Below is a small trained network, with its code and all its weights. Each question gives an input and a target symbol and asks what happens when units are switched off, that is, made to give their printed mean instead of their output.

import numpy as np


def w(rows, s, z=0):
    codes = np.array(rows[::2]) - 128.0
    scale = np.full(codes.shape[1], s)
    scale[-1] = z or s
    return codes * scale


def norm(h):
    return h / np.sqrt((h * h).mean(-1, keepdims=True) + 1e-5)


def f(y):
    return y / 2 * (1 + np.tanh(0.7978845608 * (y + 0.044715 * y**3)))


def softmax(a):
    e = np.exp(a - a.max(-1, keepdims=True))
    return e / e.sum(-1, keepdims=True)


def log_softmax(a):
    a = a - a.max(-1, keepdims=True)
    return a - np.log(np.exp(a).sum(-1, keepdims=True))


def net(x, mask):
    ids = ['ΞΩβδμπτψ'.index(c) for c in x.split()]
    T = len(ids)
    res = E[ids] + P[:T]
    q, k, v = (norm(res) @ M[0].T for M in (Q, K, V))
    z = softmax(np.where(np.tri(T) > 0, q @ k.T / 3**0.5, -1e9)) @ v
    res = res + np.where(mask[0], z, O[0][:, -1]) @ O[0][:, :-1]
    y = f(norm(res) @ A[0][:, :-1].T + A[0][:, -1])
    res = res + np.where(mask[1:9], y, B[0][:, -1]) @ B[0][:, :-1]
    return log_softmax(norm(res)[-1] @ U[:, :-1].T + U[:, -1])


Q, K, V, O, A, B = {}, {}, {}, {}, {}, {}
E = w([
[219,190,158,222,169,1],'Ξ',
[133,148,229,71,135,102],'Ω',
[144,154,224,195,83,128],'β',
[220,63,193,110,120,182],'δ',
[127,15,210,166,186,180],'μ',
[182,125,98,228,77,208],'π',
[77,48,135,212,80,95],'τ',
[78,82,27,41,188,144],'ψ',
],0.0093)
P = w([
[196,145,105,188,201,44],'0',
[192,120,106,163,167,28],'1',
[187,104,103,158,143,35],'2',
[172,100,118,144,136,52],'3',
[167,97,122,139,116,56],'4',
[156,96,127,129,102,65],'5',
[151,105,131,127,95,81],'6',
[146,103,135,121,79,90],'7',
[128,111,136,115,76,99],'8',
[123,111,145,116,58,111],'9',
[114,118,145,106,45,122],'10',
[102,119,159,97,22,133],'11',
[91,114,162,97,15,146],'12',
[79,113,172,82,2,164],'13',
],0.0078)
Q[0] = w([
[229,112,222,124,13,134],'head 0',
[153,79,252,163,76,80],'head 0',
[48,194,92,78,188,119],'head 0',
],0.012)
K[0] = w([
[43,62,143,110,59,196],'head 0',
[77,128,111,70,7,244],'head 0',
[255,123,150,162,187,86],'head 0',
],0.0092)
V[0] = w([
[218,144,64,122,91,217],'head 0',
[90,125,2,237,154,37],'head 0',
[136,67,171,210,149,142],'head 0',
],0.0058)
O[0] = w([
[254,75,83,73,75,147,58],'head 0',
[81,117,114,98,9,180,220],'head 0',
[124,169,249,72,162,232,254],'head 0',
],0.0072,0.0024)
A[0] = w([
[70,44,40,65,114,241,147],'neuron 0',
[63,125,187,125,149,145,192],'neuron 1',
[3,188,68,228,208,77,164],'neuron 2',
[137,149,58,32,59,123,143],'neuron 3',
[111,195,76,67,27,135,130],'neuron 4',
[65,74,12,65,246,200,209],'neuron 5',
[156,111,142,60,177,69,252],'neuron 6',
[202,197,63,181,82,167,63],'neuron 7',
],0.007,0.0029)
B[0] = w([
[109,181,46,174,163,142,253],'neuron 0',
[153,140,72,129,117,49,246],'neuron 1',
[107,163,59,1,97,179,172],'neuron 2',
[138,156,124,51,143,50,186],'neuron 3',
[36,63,153,104,185,94,188],'neuron 4',
[30,126,4,120,80,76,222],'neuron 5',
[104,92,55,147,165,147,248],'neuron 6',
[121,188,90,70,119,167,139],'neuron 7',
],0.0085,0.0037)
U = w([
[144,200,92,140,67,220,86],'Ξ',
[55,154,42,95,181,103,124],'Ω',
[177,221,126,181,102,33,2],'β',
[150,44,134,235,205,141,134],'δ',
[92,103,219,62,203,55,157],'μ',
[215,77,157,48,87,188,145],'π',
[40,167,255,159,34,144,89],'τ',
[60,21,46,138,10,47,220],'ψ',
],0.0084,0.0034)

Each question gives the input, a string of symbols that net reads in full, and the target symbol t.
The units are the heads (3 rows each of Q, K, V and O) and the neurons (one row each of A and B). Each row of codes is followed by its name. A weight is (code - 128) times the scale printed after its matrix; where a second scale follows, it is the last column's (O, A, B and U).
mask holds one flag per unit, heads first, then neurons. A switched-off unit (its flag False) gives its mean, the last column of its rows in O or B, instead of its output. The means were averaged over made-up inputs and are rounded, as every weight is.
A unit's drop is (log p(t) with every unit on - log p(t) with that unit switched off) / (log p(t) with every unit on - log p(t) with every unit switched off).
The circuit of an input: a set's keep is (log p(t) with only the set's units on - log p(t) with every unit switched off) / (log p(t) with every unit on - log p(t) with every unit switched off). Starting from all 9 units, units are removed one at a time, each time the one whose removal leaves the highest keep (on an exact tie, the one counted first), for as long as the keep stays at least 0.8.
circuit, biggest first: the units of the circuit, biggest drop first
unit that matters most: the unit with the biggest drop
k most important neurons: the k neurons with the biggest drops, biggest first
drop of u: that unit's drop, to one decimal
input Ω δ Ω β μ Ω Ω δ π β β τ, target τ: circuit, biggest first => [neuron 5; head 0]
input τ π δ β π ψ δ Ω Ω Ω Ω Ξ Ξ Ω, target μ: unit that matters most => neuron 5
input ψ δ μ Ω π μ, target π: 2 most important neurons => [neuron 4; neuron 5]
input π β μ Ω ψ Ω δ Ω, target δ: circuit, biggest first => [head 0; neuron 6; neuron 3; neuron 5]
input μ δ Ω τ π, target τ: circuit, biggest first => [head 0; neuron 6]
input β Ω Ω ψ δ Ω δ δ Ξ μ β τ μ, target τ: circuit, biggest first => [neuron 6; head 0]
input μ δ μ Ω δ ψ Ω δ μ, target δ: circuit, biggest first => [neuron 5; neuron 2]
input τ Ω Ξ β ψ δ δ μ Ξ Ω π, target π: circuit, biggest first => [head 0; neuron 5]
input μ μ Ξ ψ τ β Ω Ω δ Ω, target δ: circuit, biggest first => [head 0; neuron 6; neuron 3]
input β μ δ Ω Ξ Ω Ξ τ β Ξ, target τ: 2 most important neurons => [neuron 0; neuron 3]
input ψ π π τ Ξ δ μ τ, target τ: circuit, biggest first => [head 0; neuron 5]
input ψ Ω ψ Ξ, target ψ: 2 most important neurons => [neuron 0; neuron 2]
input ψ ψ μ Ξ Ω Ω μ μ, target μ: 2 most important neurons => [neuron 0; neuron 1]
input Ω δ π, target Ξ: 2 most important neurons => [neuron 7; neuron 0]
input μ Ω Ω Ω π Ω δ Ω τ Ω, target τ: most important neuron => [neuron 3]
input Ω Ω β Ω ψ π Ω μ Ω β Ω, target μ: 2 most important neurons => [neuron 5; neuron 0]
input Ξ μ β, target τ: drop of neuron 1 => -0.1
input ψ μ ψ Ω, target ψ: drop of neuron 3 => -0.2
input δ τ τ Ω π μ μ Ω Ω τ π, target τ: drop of neuron 6 => 0.2
